Below are the code and all the weights of a small trained network. Each question names an input and a class and asks about switching units off, where a switched-off unit gives its printed mean instead of its output.

import numpy as np


def w(rows, s, z=0):
    codes = np.array(rows[::2]) - 128.0
    scale = np.full(codes.shape[1], s)
    scale[-1] = z or s
    return codes * scale


def norm(h):
    return h / np.sqrt((h * h).mean(-1, keepdims=True) + 1e-5)


def f(y):
    return np.maximum(y, 0)


def log_softmax(a):
    a = a - a.max(-1, keepdims=True)
    return a - np.log(np.exp(a).sum(-1, keepdims=True))


def net(x, mask):
    res = np.array(x, float).reshape(1, 4) / 4 @ E
    u = 0
    for l in range(2):
        y = f(norm(res) @ A[l][:, :-1].T + A[l][:, -1])
        res = res + np.where(mask[u : u + 9], y, B[l][:, -1]) @ B[l][:, :-1]
        u += 9
    return log_softmax(norm(res)[-1] @ U[:, :-1].T + U[:, -1])


A, B = {}, {}
E = w([
[126,188,108,171,158,36,26,95],'x0',
[80,104,2,46,84,97,98,139],'x1',
[103,126,156,123,115,112,117,139],'x2',
[91,47,180,147,138,167,37,30],'x3',
],0.0056)
A[0] = w([
[82,99,40,71,86,124,91,129,129],'0.n0',
[135,203,106,143,156,76,153,173,95],'0.n1',
[110,136,87,66,108,109,78,118,6],'0.n2',
[117,1,153,88,119,184,198,125,116],'0.n3',
[85,92,19,47,79,97,105,164,30],'0.n4',
[136,173,125,110,123,123,191,191,206],'0.n5',
[119,69,147,85,88,199,208,188,219],'0.n6',
[98,61,52,72,90,133,77,113,17],'0.n7',
[139,50,150,162,106,140,90,76,83],'0.n8',
],0.0084,0.0019)
B[0] = w([
[166,49,117,51,103,87,133,160,225],'0.n0',
[174,131,177,93,74,183,113,131,202],'0.n1',
[201,131,150,199,173,102,161,159,179],'0.n2',
[110,165,157,109,57,164,107,201,237],'0.n3',
[78,242,37,141,168,157,121,122,242],'0.n4',
[93,100,144,159,125,69,141,113,219],'0.n5',
[151,91,96,128,183,116,153,46,255],'0.n6',
[107,53,249,91,127,141,104,138,209],'0.n7',
[127,173,88,105,156,152,148,93,209],'0.n8',
],0.016,0.0071)
A[1] = w([
[99,54,100,96,167,43,110,128,94],'1.n0',
[98,98,116,105,91,113,87,212,102],'1.n1',
[43,147,125,150,112,230,160,170,134],'1.n2',
[126,170,74,131,120,120,94,194,4],'1.n3',
[107,61,146,182,160,76,181,114,114],'1.n4',
[132,120,173,161,80,173,122,167,153],'1.n5',
[126,1,133,140,137,102,107,122,144],'1.n6',
[106,111,111,139,210,103,73,101,12],'1.n7',
[83,103,74,79,172,118,191,161,138],'1.n8',
],0.015,0.0024)
B[1] = w([
[92,134,90,249,92,111,180,146,231],'1.n0',
[171,110,154,74,147,194,147,114,193],'1.n1',
[124,158,111,171,196,103,128,194,202],'1.n2',
[203,119,138,119,143,78,144,178,170],'1.n3',
[148,77,92,127,160,101,109,140,195],'1.n4',
[102,121,135,151,62,155,130,111,197],'1.n5',
[164,58,90,127,155,102,162,148,204],'1.n6',
[145,115,157,106,168,127,76,62,201],'1.n7',
[86,165,147,112,96,122,81,84,255],'1.n8',
],0.02,0.0081)
U = w([
[148,26,81,161,175,65,162,117,255],'0',
[22,177,64,116,86,65,129,76,145],'1',
[82,176,127,188,185,167,146,201,107],'2',
[81,73,123,9,138,193,159,183,35],'3',
[129,141,183,161,23,142,129,109,132],'4',
[222,173,126,56,115,60,141,197,53],'5',
[137,147,163,113,212,124,54,30,75],'6',
],0.014,0.0025)

Each question gives the input, the list of numbers given to net, and the class t.
The units are the neurons (one row each of A and B). Each row of codes is followed by its name. A weight is (code - 128) times the scale printed after its matrix; where a second scale follows, it is the last column's (A, B and U).
mask holds one flag per neuron, layer by layer. A switched-off neuron (its flag False) gives its mean, the last column of its row in B, instead of its output. The means were averaged over made-up inputs and are rounded, as every weight is.
A unit's drop is (log p(t) with every unit on - log p(t) with that unit switched off) / (log p(t) with every unit on - log p(t) with every unit switched off).
The circuit of an input: a set's keep is (log p(t) with only the set's units on - log p(t) with every unit switched off) / (log p(t) with every unit on - log p(t) with every unit switched off). Starting from the 12 units with the biggest drops (on a tie, the unit counted first), units are removed one at a time, each time the one whose removal leaves the highest keep (on an exact tie, the one counted first), for as long as the keep stays at least 0.8.
circuit, biggest first: the units of the circuit, biggest drop first
top k neurons: the k neurons with the biggest drops, biggest first
top k neurons in layer l: the k neurons of layer l with the biggest drops, biggest first
input [-2,8,-4,-7], class 1: top 2 neurons : (0.n4, 1.n8)
input [-6,2,6,1], class 3: circuit, biggest first : (0.n3, 0.n6)
input [-7,-3,7,6], class 2: circuit, biggest first : (0.n3, 1.n2)
input [1,-4,6,-4], class 4: circuit, biggest first : (0.n1)
input [-7,7,-5,-8], class 1: top 3 neurons : (0.n4, 0.n6, 1.n8)
input [-2,6,-3,8], class 3: top 2 neurons : (0.n7, 0.n0)
input [3,-8,1,0], class 4: top 3 neurons in layer 0 : (0.n6, 0.n4, 0.n5)
input [-6,0,2,8], class 2: circuit, biggest first : (0.n3, 1.n2)
input [-3,6,3,-7], class 1: top 2 neurons : (0.n4, 1.n8)
input [-1,-8,6,3], class 2: top 3 neurons : (0.n0, 0.n6, 1.n2)
input [0,4,-5,0], class 1: top 3 neurons in layer 0 : (0.n4, 0.n3, 0.n0)
input [6,7,8,1], class 0: top 2 neurons in layer 0 : (0.n3, 0.n0)
input [2,8,3,-8], class 5: top 3 neurons : (1.n3, 0.n4, 0.n6)
input [-5,1,-4,4], class 3: top 2 neurons : (0.n3, 0.n4)
input [8,2,-5,7], class 0: top 2 neurons : (0.n4, 1.n6)
input [0,1,-3,0], class 1: top 4 neurons : (0.n4, 0.n3, 1.n8, 0.n1)
input [0,-7,2,8], class 2: circuit, biggest first : (0.n6, 1.n2)
input [2,2,-5,-6], class 5: circuit, biggest first : (0.n1)
input [-2,1,3,-3], class 1: top 2 neurons in layer 0 : (0.n4, 0.n7)
input [-4,4,1,2], class 3: circuit, biggest first : (0.n7)
input [-4,6,-6,0], class 1: top 2 neurons : (0.n4, 0.n6)
input [-1,4,4,4], class 3: top 2 neurons in layer 0 : (0.n7, 0.n0)
input [-6,-5,8,8], class 2: circuit, biggest first : (1.n2, 0.n3)
input [-6,1,5,8], class 3: top 4 neurons : (0.n3, 0.n4, 1.n0, 0.n7)
input [-5,5,6,3], class 3: top 2 neurons : (0.n3, 0.n0)
input [6,1,-1,-8], class 5: top 2 neurons in layer 1 : (1.n3, 1.n0)
input [7,-7,-2,-3], class 4: top 2 neurons in layer 0 : (0.n4, 0.n6)
